Below are the code and all the weights of a small trained network. Each question names an input and a class and asks about switching units off, where a switched-off unit gives its printed mean instead of its output.

import numpy as np


def w(rows, s, z=0):
    codes = np.array(rows[::2]) - 128.0
    scale = np.full(codes.shape[1], s)
    scale[-1] = z or s
    return codes * scale


def f(y):
    return y / 2 * (1 + np.tanh(0.7978845608 * (y + 0.044715 * y**3)))


def log_softmax(a):
    a = a - a.max(-1, keepdims=True)
    return a - np.log(np.exp(a).sum(-1, keepdims=True))


def net(x, mask):
    res = np.array(x, float).reshape(1, 6) / 4 @ E
    y = f(res @ A[0][:, :-1].T + A[0][:, -1])
    res = res + np.where(mask, y, B[0][:, -1]) @ B[0][:, :-1]
    return log_softmax(res[-1] @ U[:, :-1].T + U[:, -1])


A, B = {}, {}
E = w([
[44,56,190],'x0',
[108,60,103],'x1',
[159,110,254],'x2',
[94,144,121],'x3',
[89,207,133],'x4',
[174,135,44],'x5',
],0.0078)
A[0] = w([
[114,88,143,120],'N0',
[98,142,189,152],'N1',
[113,15,143,172],'N2',
[154,171,120,165],'N3',
[111,129,176,210],'N4',
[98,63,202,170],'N5',
[223,103,60,113],'N6',
[218,56,146,173],'N7',
[101,157,63,133],'N8',
[177,127,98,149],'N9',
[191,177,124,162],'N10',
[70,212,112,205],'N11',
[92,194,125,253],'N12',
[103,72,180,190],'N13',
[113,170,177,232],'N14',
[55,159,146,211],'N15',
[126,118,45,84],'N16',
[173,180,102,153],'N17',
[140,182,201,221],'N18',
[66,125,109,83],'N19',
[122,7,131,216],'N20',
[171,133,109,103],'N21',
[162,123,68,99],'N22',
[100,134,62,67],'N23',
[188,81,153,100],'N24',
[138,99,197,74],'N25',
[108,92,127,198],'N26',
[141,169,169,226],'N27',
],0.014,0.0048)
B[0] = w([
[120,118,226,159],'N0',
[180,140,140,197],'N1',
[159,94,205,241],'N2',
[109,58,126,173],'N3',
[190,134,124,201],'N4',
[207,141,128,252],'N5',
[28,152,116,221],'N6',
[23,98,223,218],'N7',
[161,178,21,188],'N8',
[68,94,115,174],'N9',
[94,67,89,201],'N10',
[211,127,1,212],'N11',
[210,96,26,209],'N12',
[137,108,174,230],'N13',
[213,112,98,209],'N14',
[126,82,106,200],'N15',
[112,176,105,189],'N16',
[117,97,120,198],'N17',
[200,140,104,231],'N18',
[115,148,91,148],'N19',
[196,68,191,255],'N20',
[85,144,209,150],'N21',
[75,173,147,178],'N22',
[108,230,96,168],'N23',
[14,170,184,170],'N24',
[95,150,143,186],'N25',
[208,104,122,176],'N26',
[196,121,107,198],'N27',
],0.006,0.0083)
U = w([
[14,68,111,47],'0',
[148,118,123,253],'1',
[82,208,81,113],'2',
[122,67,116,234],'3',
[106,91,149,101],'4',
[146,160,128,65],'5',
[134,105,86,104],'6',
[123,247,200,33],'7',
],0.014,0.0038)

Each question gives the input, the list of numbers given to net, and the class t.
The units are the neurons (one row each of A and B). Each row of codes is followed by its name. A weight is (code - 128) times the scale printed after its matrix; where a second scale follows, it is the last column's (A, B and U).
mask holds one flag per neuron, in row order. A switched-off neuron (its flag False) gives its mean, the last column of its row in B, instead of its output. The means were averaged over made-up inputs and are rounded, as every weight is.
A unit's drop is (log p(t) with every unit on - log p(t) with that unit switched off) / (log p(t) with every unit on - log p(t) with every unit switched off).
The circuit of an input: a set's keep is (log p(t) with only the set's units on - log p(t) with every unit switched off) / (log p(t) with every unit on - log p(t) with every unit switched off). Starting from the 12 units with the biggest drops (on a tie, the unit counted first), units are removed one at a time, each time the one whose removal leaves the highest keep (on an exact tie, the one counted first), for as long as the keep stays at least 0.8.
circuit, biggest first: the units of the circuit, biggest drop first
most important unit: the unit with the biggest drop
k most important neurons: the k neurons with the biggest drops, biggest first
drop when u is switched off: that unit's drop, to one decimal
input [-6,-1,-1,1,-2,1], class 2: circuit, biggest first	N20, N2, N6
input [-8,-5,1,2,1,6], class 2: circuit, biggest first	N6, N20
input [-4,-2,6,-4,-7,-7], class 7: most important unit	N24
input [-8,-8,5,1,-3,0], class 6: circuit, biggest first	N10, N2
input [-6,-5,-7,2,0,-5], class 2: circuit, biggest first	N20, N8
input [-2,-4,1,6,8,6], class 6: 2 most important neurons	N12, N11
input [-2,3,-2,-5,-7,-4], class 0: drop when N12 is switched off	0.1
input [6,7,1,-1,0,0], class 4: drop when N2 is switched off	0.2
input [-4,-5,-2,2,6,2], class 6: drop when N20 is switched off	-0.1
input [-7,-6,2,0,4,7], class 6: drop when N22 is switched off	-0.2
